Small tables with named rows and columns. After each table, cells are looked up by row and column.

bibime =
,segofog,san,zisud,vobekam
sadofom,164,153,86,119
lupip,117,164,86,51
vopip,102,148,152,105
lusaneb,177,125,202,137
zan,102,91,145,118
kege,153,132,110,169
gutef,99,107,110,180
difetar,170,105,197,137
sasarom,115,86,163,117
fusesan,129,150,80,56
kem,143,163,94,111
gavuv,96,117,117,165

What is the segofog of sadofom in bibime?
164
What is the vobekam of gavuv in bibime?
165
What is the segofog of kege in bibime?
153
What is the zisud of kege in bibime?
110
What is the san of sasarom in bibime?
86
What is the vobekam of lupip in bibime?
51
What is the segofog of difetar in bibime?
170
What is the san of lupip in bibime?
164
What is the san of kem in bibime?
163
What is the san of kege in bibime?
132
What is the vobekam of kege in bibime?
169
What is the segofog of vopip in bibime?
102
What is the segofog of kem in bibime?
143
What is the vobekam of gutef in bibime?
180
What is the vobekam of kem in bibime?
111
Which row has the largest vobekam? gutef

Table dup
fields: kez, tes, mib, saka, tefezo, ner, ril, tidezun, pokobav
dimile: [51, 21, 16, -30, -4, 14, 17, 15, -33]
fomid: [-8, 14, -14, 10, -58, -19, -10, -36, 16]
segiz: [11, -2, -9, 0, -55, -2, -30, -58, -9]

fomid, tes: 14
dimile, kez: 51
segiz, saka: 0
dimile, tefezo: -4
fomid, kez: -8
fomid, tefezo: -58
dimile, ril: 17
segiz, pokobav: -9
dimile, tes: 21
fomid, ril: -10
fomid, ner: -19
segiz, tes: -2
segiz, mib: -9
dimile, mib: 16
segiz, ner: -2
fomid, pokobav: 16
dimile, pokobav: -33
segiz, tidezun: -58
segiz, tefezo: -55
fomid, saka: 10

genuki =
cols = nono, sikota, mapotes, sotul
mog: [30, 49, 64, 76]
fila: [58, 72, 64, 74]
palani: [94, 38, 25, 45]
zodudon: [78, 66, 57, 34]

mapotes of zodudon: 57
mapotes of mog: 64
nono of zodudon: 78
nono of fila: 58
sotul of zodudon: 34
sikota of mog: 49
sotul of mog: 76
nono of mog: 30
sotul of fila: 74
sikota of zodudon: 66
nono of palani: 94
sikota of fila: 72
mapotes of fila: 64
Which row has the largest sikota? fila

zufesit:
fields: gutid, sol
mav: [5328, 2406]
sosiz: [4539, 6074]
momi: [8471, 6188]
bep: [6310, 5235]
lonet: [5589, 3824]

gutid of lonet is 5589
sol of mav is 2406
gutid of bep is 6310
sol of momi is 6188
sol of bep is 5235
sol of lonet is 3824
gutid of sosiz is 4539
gutid of mav is 5328
gutid of momi is 8471
sol of sosiz is 6074
Row with the largest gutid: momi

vumem =
|  | dek | pum | fepub | vak | fug | rarod | gur | vov |
|---|---|---|---|---|---|---|---|---|
| pusovon | 56 | 77 | 155 | 160 | 140 | 218 | 52 | 240 |
| fabepuz | 239 | 47 | 130 | 235 | 167 | 37 | 202 | 198 |
| negek | 159 | 85 | 81 | 190 | 179 | 146 | 198 | 105 |
| vodalo | 50 | 211 | 140 | 174 | 90 | 206 | 165 | 116 |

rarod of fabepuz = 37
fepub of fabepuz = 130
pum of pusovon = 77
gur of pusovon = 52
vak of pusovon = 160
dek of pusovon = 56
gur of fabepuz = 202
fug of fabepuz = 167
gur of negek = 198
vov of fabepuz = 198
dek of negek = 159
rarod of negek = 146
fug of pusovon = 140
dek of vodalo = 50

taleke.csv
,zir,risef
vema,2.216,3.248
gunurib,5.336,-1.717
mimetas,8.824,-2.216
kot,1.644,-1.202
tabuto,5.541,-2.018
tevo,0.272,-0.578
tov,2.247,-2.278
rafolek,3.161,-0.871
zavarun,-5.391,-5.952
zeki,2.246,-0.546
fipire,-1.789,2.190
nok,-1.911,1.972

fipire, risef => 2.190
rafolek, risef => -0.871
mimetas, risef => -2.216
fipire, zir => -1.789
tov, zir => 2.247
vema, risef => 3.248
zeki, zir => 2.246
gunurib, zir => 5.336
mimetas, zir => 8.824
kot, zir => 1.644
rafolek, zir => 3.161
Row with the largest zir: mimetas

mamode:
	mubere	pegidef	felit	vek	fimi
zave	173	204	159	153	170
lelesit	185	181	146	58	164
sok	173	204	153	158	168
gurovat	68	119	104	164	179
mopizu	185	235	137	194	153
gedi	165	200	164	158	166
zuzo	177	177	151	58	151

What is the vek of mopizu in mamode?
194
What is the fimi of gurovat in mamode?
179
What is the vek of gedi in mamode?
158
What is the fimi of sok in mamode?
168
What is the mubere of zuzo in mamode?
177
What is the mubere of zave in mamode?
173
What is the vek of sok in mamode?
158
What is the vek of lelesit in mamode?
58
What is the fimi of lelesit in mamode?
164
What is the fimi of zave in mamode?
170
What is the vek of gurovat in mamode?
164
What is the mubere of gedi in mamode?
165

von =
,ferotu,mem,tifo,beb,zad,leg,filet,fov
dib,-0.404,-0.383,0.585,-0.264,-0.213,-0.670,-0.830,-0.670
zevusi,-0.541,0.037,-0.606,-0.535,-0.847,0.036,-0.038,0.581
gevesib,-0.744,-0.330,-0.437,-0.531,-0.219,-0.076,0.425,-0.415
rize,0.550,-0.156,-0.199,-0.798,0.175,-0.443,-0.569,0.165
fafunid,-0.952,-0.023,0.351,-0.594,0.055,-0.927,-0.510,0.512
fug,-0.635,0.010,-0.068,0.506,-0.497,-0.281,0.322,-0.310
duk,-0.092,0.211,0.443,-0.013,0.250,0.328,0.045,0.528
fek,-0.200,-0.490,-0.872,-0.955,-0.302,-0.675,-0.886,-0.759

What is the ferotu of rize in von?
0.550
What is the tifo of gevesib in von?
-0.437
What is the beb of duk in von?
-0.013
What is the beb of rize in von?
-0.798
What is the ferotu of gevesib in von?
-0.744
What is the tifo of fek in von?
-0.872
What is the tifo of zevusi in von?
-0.606
What is the mem of duk in von?
0.211
What is the zad of fug in von?
-0.497
What is the zad of fek in von?
-0.302
What is the tifo of dib in von?
0.585
What is the fov of rize in von?
0.165
What is the fov of fug in von?
-0.310
What is the leg of gevesib in von?
-0.076

kono:
,pifi,kub,mer
gefison,172,75,47
demib,163,69,41
felefu,168,71,44
korer,160,67,37
pineg,200,88,60
laluk,177,78,50
melog,191,84,57
guma,183,80,53

felefu, mer => 44
pineg, kub => 88
pineg, mer => 60
gefison, kub => 75
laluk, kub => 78
felefu, pifi => 168
demib, pifi => 163
laluk, mer => 50
guma, pifi => 183
laluk, pifi => 177
melog, pifi => 191
korer, pifi => 160
gefison, pifi => 172
demib, kub => 69
melog, mer => 57
Row with the largest kub: pineg

Table gemikif
	vatagu	gapar	daniruf	sesemu	gosoza	tenud	sodaduz	gugove
kilufip	115	127	158	84	49	49	82	91
dis	70	106	161	90	55	55	69	88
nev	13	85	210	59	8	8	27	73
gitige	115	144	204	81	12	12	56	72
movefi	134	147	198	72	13	13	67	76
masu	154	145	135	111	79	79	110	84
ves	46	89	140	59	55	55	62	102
dezazo	156	145	141	84	58	58	103	98
keruka	62	103	167	75	43	43	60	90

gugove of keruka: 90
sesemu of dis: 90
vatagu of dezazo: 156
vatagu of gitige: 115
gugove of dezazo: 98
daniruf of dis: 161
daniruf of masu: 135
sesemu of dezazo: 84
gapar of ves: 89
sodaduz of masu: 110
tenud of masu: 79

lis:
         zil  sizuzi  kesagam  leb  livonu  seti
sak      176     137      157  180     186   188
fipepi   135     175      151  135     135   132
bududup  159     187      148  127     154   146
zoze      54     118      222  235     106   128
taga     149     178      158  145     148   145

taga, zil => 149
zoze, seti => 128
taga, sizuzi => 178
sak, zil => 176
fipepi, zil => 135
zoze, zil => 54
fipepi, leb => 135
zoze, kesagam => 222
bududup, leb => 127
taga, leb => 145
Which row has the largest sizuzi? bududup

korip =
,poz,dilo
tenavuz,102,182
roguk,174,143
tebuki,87,52
zilakur,194,155
terozu,97,128
ruvege,124,103
kive,160,171
dop,247,66
pab,110,108
lasedi,28,153

poz of tenavuz: 102
dilo of pab: 108
dilo of roguk: 143
poz of tebuki: 87
poz of pab: 110
dilo of tebuki: 52
dilo of lasedi: 153
dilo of zilakur: 155
dilo of terozu: 128
poz of lasedi: 28
poz of terozu: 97
dilo of ruvege: 103
dilo of dop: 66
poz of ruvege: 124
dilo of kive: 171
poz of kive: 160
Row with the largest dilo: tenavuz

gufuto =
	divom	duzepud
das	-14872	-76164
tig	-25909	-61822
gov	-57871	-19715
rilus	-51451	-27297
zeruk	-26942	3030
pibibop	-59352	35085
zaz	-66024	7788
marusu	24823	-52377
dol	49864	52699
fomos	-12120	23221
tugug	-28450	-18487
kiz	-23162	8768
topo	-36764	-56619
bave	1631	-42622

What is the duzepud of rilus in gufuto?
-27297
What is the divom of rilus in gufuto?
-51451
What is the divom of dol in gufuto?
49864
What is the duzepud of topo in gufuto?
-56619
What is the duzepud of gov in gufuto?
-19715
What is the divom of das in gufuto?
-14872
What is the duzepud of das in gufuto?
-76164
What is the duzepud of pibibop in gufuto?
35085
What is the divom of marusu in gufuto?
24823

